Below are the code and all the weights of a small trained network. Each question names an input and a target symbol and asks about switching units off, where a switched-off unit gives its printed mean instead of its output.

import numpy as np


def w(rows, s, z=0):
    codes = np.array(rows[::2]) - 128.0
    scale = np.full(codes.shape[1], s)
    scale[-1] = z or s
    return codes * scale


def f(y):
    return np.maximum(y, 0)


def softmax(a):
    e = np.exp(a - a.max(-1, keepdims=True))
    return e / e.sum(-1, keepdims=True)


def log_softmax(a):
    a = a - a.max(-1, keepdims=True)
    return a - np.log(np.exp(a).sum(-1, keepdims=True))


def net(x, mask):
    ids = ['αβγδεζηθμξπστφψω'.index(c) for c in x.split()]
    T = len(ids)
    res = E[ids] + P[:T]
    q, k, v = (res @ M[0].T for M in (Q, K, V))
    z = softmax(np.where(np.tri(T) > 0, q @ k.T / 4**0.5, -1e9)) @ v
    res = res + np.where(mask[0], z, O[0][:, -1]) @ O[0][:, :-1]
    y = f(res @ A[0][:, :-1].T + A[0][:, -1])
    res = res + np.where(mask[1:9], y, B[0][:, -1]) @ B[0][:, :-1]
    return log_softmax(res[-1] @ U[:, :-1].T + U[:, -1])


Q, K, V, O, A, B = {}, {}, {}, {}, {}, {}
E = w([
[168,118,159,39,125,199,192,112,76,112,158,39],'α',
[116,232,60,46,104,112,78,223,171,50,83,179],'β',
[135,47,77,64,233,155,179,140,176,69,192,98],'γ',
[217,188,42,137,95,144,94,233,32,167,96,189],'δ',
[242,47,166,95,73,164,135,129,33,44,135,158],'ε',
[225,106,97,55,205,95,68,254,86,173,150,194],'ζ',
[175,182,69,128,58,219,191,186,66,82,125,108],'η',
[133,87,195,37,111,175,53,116,155,57,214,61],'θ',
[104,217,60,57,134,178,159,173,159,100,133,47],'μ',
[172,212,190,105,69,157,47,161,41,74,78,101],'ξ',
[137,216,200,45,120,220,48,181,218,69,146,78],'π',
[187,23,113,143,181,140,75,195,68,99,197,183],'σ',
[207,117,46,177,133,134,120,131,57,178,198,91],'τ',
[210,104,28,64,147,213,219,202,94,176,177,86],'φ',
[121,143,92,47,187,173,52,199,130,213,171,62],'ψ',
[134,145,120,62,81,59,26,177,87,85,181,147],'ω',
],0.0062)
P = w([
[181,212,68,66,202,186,9,78,61,59,168,218],'0',
[233,216,23,20,223,244,27,94,4,31,237,185],'1',
[186,168,69,83,169,171,55,153,72,78,170,152],'2',
[215,216,34,21,173,237,36,184,21,63,229,83],'3',
[148,139,94,125,156,136,87,117,110,97,140,149],'4',
[219,230,23,32,186,222,64,220,47,125,195,56],'5',
[142,116,120,150,136,116,121,138,138,114,129,123],'6',
[222,225,22,34,162,222,82,220,44,130,191,43],'7',
[138,89,148,170,108,113,143,162,163,147,111,98],'8',
[216,214,15,32,168,208,50,227,41,119,211,49],'9',
[146,72,185,182,93,99,169,201,199,185,107,56],'10',
[207,225,39,40,96,228,41,220,35,74,222,34],'11',
[153,29,219,192,58,122,185,228,235,229,95,41],'12',
[223,211,20,38,104,199,24,229,33,55,233,36],'13',
],0.0048)
Q[0] = w([
[243,132,18,13,176,232,29,247,7,3,231,21],'h1',
[15,115,234,232,191,15,216,24,227,191,27,231],'h1',
[247,149,32,6,139,240,24,254,18,46,243,23],'h1',
[19,85,248,244,89,27,233,11,226,201,32,232],'h1',
],0.0045)
K[0] = w([
[50,37,218,221,16,29,207,231,253,237,20,98],'h1',
[188,226,19,53,194,231,34,17,34,27,217,217],'h1',
[66,29,228,245,17,26,225,226,245,234,30,46],'h1',
[150,241,16,39,243,210,45,33,32,34,220,168],'h1',
],0.0049)
V[0] = w([
[39,12,67,83,223,15,10,241,170,243,176,250],'h1',
[15,241,16,11,234,242,249,202,241,244,46,34],'h1',
[25,255,213,18,26,74,5,198,227,37,27,199],'h1',
[12,13,249,38,242,213,84,33,225,18,222,8],'h1',
],0.0046)
O[0] = w([
[15,212,243,69,46,27,218,226,82,252,255,243,5],'h1',
[31,189,30,13,252,239,227,25,215,227,16,211,254],'h1',
[21,3,61,28,45,25,31,237,204,232,8,70,102],'h1',
[22,15,187,130,246,230,106,241,24,10,238,23,163],'h1',
],0.0049,0.0013)
A[0] = w([
[242,184,139,162,147,167,141,108,80,155,212,233,213],'n1',
[126,217,113,38,218,181,154,135,44,253,60,216,234],'n2',
[108,20,99,190,195,82,161,110,240,55,57,237,254],'n3',
[134,147,119,35,15,63,48,242,41,170,188,101,216],'n4',
[13,97,110,40,227,234,153,221,84,98,165,161,203],'n5',
[237,154,37,7,73,144,7,41,157,103,79,99,188],'n6',
[116,223,71,204,147,163,43,222,22,7,216,107,4],'n7',
[217,97,27,115,147,174,23,190,66,13,56,71,181],'n8',
],0.0046,0.0032)
B[0] = w([
[244,211,197,180,132,218,119,102,231,65,226,205,194],'n1',
[98,197,91,17,113,234,60,13,117,37,36,241,201],'n2',
[10,139,227,192,236,6,231,185,174,23,215,239,140],'n3',
[112,73,222,103,6,28,113,248,42,239,178,225,201],'n4',
[32,143,112,61,222,205,22,210,93,102,175,139,218],'n5',
[192,111,2,170,93,57,220,84,211,247,15,114,222],'n6',
[152,68,248,202,244,118,191,125,83,50,226,48,188],'n7',
[159,27,125,205,219,53,156,165,159,165,19,17,244],'n8',
],0.0046,0.011)
U = w([
[184,104,177,154,253,202,117,81,123,87,53,36,149],'α',
[51,69,18,15,45,41,219,185,167,190,70,222,137],'β',
[21,188,184,115,252,121,192,146,80,36,222,189,155],'γ',
[216,202,103,124,23,98,113,73,168,192,82,203,147],'δ',
[239,34,243,197,89,59,215,144,139,63,109,77,54],'ε',
[161,195,203,14,55,115,141,190,122,151,188,240,137],'ζ',
[203,139,21,220,121,144,193,56,244,170,32,78,55],'η',
[29,23,199,160,77,149,66,194,61,62,192,27,80],'θ',
[29,135,13,52,189,166,126,24,115,141,18,148,127],'μ',
[151,76,109,209,67,34,128,125,76,239,14,19,118],'ξ',
[67,29,93,117,164,180,42,247,152,216,49,107,89],'π',
[92,148,241,237,86,129,205,241,103,65,239,214,104],'σ',
[231,244,174,204,118,122,95,54,215,118,246,92,254],'τ',
[173,172,110,62,150,238,169,20,203,95,163,219,18],'φ',
[30,196,162,37,116,234,14,77,36,179,154,193,125],'ψ',
[73,98,115,118,14,20,175,198,51,229,230,107,235],'ω',
],0.0047,0.0038)

Each question gives the input, a string of symbols that net reads in full, and the target symbol t.
The units are the heads (4 rows each of Q, K, V and O) and the neurons (one row each of A and B). Each row of codes is followed by its name. A weight is (code - 128) times the scale printed after its matrix; where a second scale follows, it is the last column's (O, A, B and U).
mask holds one flag per unit, heads first, then neurons. A switched-off unit (its flag False) gives its mean, the last column of its rows in O or B, instead of its output. The means were averaged over made-up inputs and are rounded, as every weight is.
A unit's drop is (log p(t) with every unit on - log p(t) with that unit switched off) / (log p(t) with every unit on - log p(t) with every unit switched off).
The circuit of an input: a set's keep is (log p(t) with only the set's units on - log p(t) with every unit switched off) / (log p(t) with every unit on - log p(t) with every unit switched off). Starting from all 9 units, units are removed one at a time, each time the one whose removal leaves the highest keep (on an exact tie, the one counted first), for as long as the keep stays at least 0.8.
units of the circuit, in order: the units of the circuit, biggest drop first
unit that matters most: the unit with the biggest drop
k most important neurons: the k neurons with the biggest drops, biggest first
drop of u: that unit's drop, to one decimal
input η ε α α ξ μ π σ φ τ, target φ: unit that matters most : h1
input θ η β μ ψ θ η α τ μ α ε, target α: units of the circuit, in order : [h1; n8]
input α μ ω δ ω μ, target ω: units of the circuit, in order : [h1; n4]
input τ α μ α α γ ψ μ τ γ α α μ β, target μ: units of the circuit, in order : [h1; n2]
input μ η η η, target η: units of the circuit, in order : [h1; n6]
input μ τ ε γ α ξ η α ξ θ ζ ζ τ σ, target τ: units of the circuit, in order : [h1; n1]
input α α ψ τ δ τ π σ θ φ, target θ: units of the circuit, in order : [h1; n6]
input α α π θ τ δ ξ ξ τ σ θ τ ζ, target ζ: 4 most important neurons : [n8; n6; n7; n4]
input ψ η γ φ μ γ α β μ α π ω, target π: units of the circuit, in order : [h1; n8]
input γ α β μ ξ η ε, target ε: units of the circuit, in order : [h1; n5]
input ω θ μ θ α μ ε β β α ε α γ γ, target γ: units of the circuit, in order : [h1; n5]
input ξ δ α ε η ε π μ ψ ε, target ψ: units of the circuit, in order : [h1; n2; n5; n8]
input θ ξ μ σ ψ α μ μ γ α π ζ, target π: units of the circuit, in order : [h1; n5]
input ξ α ζ μ ξ σ μ π ω τ ε δ, target ε: 2 most important neurons : [n7; n8]
input μ ξ ξ α ω σ ψ δ φ φ β, target β: most important neuron : [n1]
input μ ζ π ξ γ, target γ: 2 most important neurons : [n3; n6]
input γ α ε ζ η, target η: drop of n6 : 0.1
input τ τ ψ α μ π τ π ω ξ, target ω: drop of h1 : 0.9
input φ μ π θ α β ω θ η α ω β ε η, target ε: drop of n3 : 0.0
input α ξ μ τ θ φ π ε, target π: most important neuron : [n5]
